Below is a small trained network, with its code and all its weights. Each question gives an input and a class and asks what happens when units are switched off, that is, made to give their printed mean instead of their output.

import numpy as np


def w(rows, s, z=0):
    codes = np.array(rows[::2]) - 128.0
    scale = np.full(codes.shape[1], s)
    scale[-1] = z or s
    return codes * scale


def f(y):
    return np.maximum(y, 0)


def log_softmax(a):
    a = a - a.max(-1, keepdims=True)
    return a - np.log(np.exp(a).sum(-1, keepdims=True))


def net(x, mask):
    res = np.array(x, float).reshape(1, 3) / 4 @ E
    y = f(res @ A[0][:, :-1].T + A[0][:, -1])
    res = res + np.where(mask, y, B[0][:, -1]) @ B[0][:, :-1]
    return log_softmax(res[-1] @ U[:, :-1].T + U[:, -1])


A, B = {}, {}
E = w([
[185,95,158,182],'x0',
[157,149,128,116],'x1',
[101,104,252,114],'x2',
],0.016)
A[0] = w([
[103,165,130,103,25],'n0',
[112,86,113,145,158],'n1',
[128,151,106,157,111],'n2',
[176,164,161,110,182],'n3',
[132,113,137,147,54],'n4',
[131,131,91,147,168],'n5',
[143,159,127,107,99],'n6',
[136,129,107,121,188],'n7',
[106,111,109,146,187],'n8',
[127,132,67,135,204],'n9',
[155,115,151,158,81],'n10',
[194,101,148,215,26],'n11',
[111,147,120,161,141],'n12',
[124,108,113,50,69],'n13',
[74,202,131,104,5],'n14',
[123,172,85,192,170],'n15',
[134,113,138,178,60],'n16',
[122,127,168,116,147],'n17',
[127,120,198,96,143],'n18',
[211,52,135,180,35],'n19',
[181,129,95,80,58],'n20',
[110,135,170,109,209],'n21',
[111,152,195,125,144],'n22',
[113,134,188,116,175],'n23',
[145,132,61,179,183],'n24',
[76,122,102,2,24],'n25',
[109,135,169,137,140],'n26',
],0.018,0.0019)
B[0] = w([
[114,119,100,106,170],'n0',
[150,121,130,131,151],'n1',
[148,141,172,146,172],'n2',
[151,121,119,123,173],'n3',
[102,92,135,156,150],'n4',
[157,173,153,158,192],'n5',
[136,131,117,118,152],'n6',
[155,128,157,133,167],'n7',
[141,124,131,142,154],'n8',
[193,148,165,174,228],'n9',
[119,128,130,111,180],'n10',
[41,48,89,51,243],'n11',
[157,139,137,136,147],'n12',
[98,121,106,101,176],'n13',
[131,90,103,79,202],'n14',
[137,147,198,159,218],'n15',
[93,132,148,89,171],'n16',
[140,162,171,161,190],'n17',
[152,159,165,180,237],'n18',
[83,70,63,65,248],'n19',
[184,109,132,141,188],'n20',
[187,152,133,146,201],'n21',
[126,165,150,185,224],'n22',
[144,172,143,181,222],'n23',
[146,189,164,178,250],'n24',
[12,53,68,55,246],'n25',
[162,149,127,147,190],'n26',
],0.011,0.013)
U = w([
[162,224,184,189,1],'0',
[104,93,150,6,255],'1',
],0.019,0.00023)

Each question gives the input, the list of numbers given to net, and the class t.
The units are the neurons (one row each of A and B). Each row of codes is followed by its name. A weight is (code - 128) times the scale printed after its matrix; where a second scale follows, it is the last column's (A, B and U).
mask holds one flag per neuron, in row order. A switched-off neuron (its flag False) gives its mean, the last column of its row in B, instead of its output. The means were averaged over made-up inputs and are rounded, as every weight is.
A unit's drop is (log p(t) with every unit on - log p(t) with that unit switched off) / (log p(t) with every unit on - log p(t) with every unit switched off).
unit that matters most: the unit with the biggest drop
k most important neurons: the k neurons with the biggest drops, biggest first
drop when u is switched off: that unit's drop, to one decimal
input [-8,-3,-8], class 0: unit that matters most : n9
input [5,-4,4], class 1: 3 most important neurons : (n11 n19 n24)
input [-3,3,-2], class 1: 2 most important neurons : (n18 n23)
input [1,-2,0], class 1: 3 most important neurons : (n24 n18 n9)
input [-4,-5,4], class 0: 2 most important neurons : (n11 n19)
input [2,-1,1], class 1: 2 most important neurons : (n24 n9)
input [-6,-3,-7], class 0: 2 most important neurons : (n9 n24)
input [7,1,4], class 1: drop when n11 is switched off : 0.2
input [8,3,-6], class 1: drop when n19 is switched off : 0.9
input [-7,-1,7], class 0: drop when n18 is switched off : 1.4
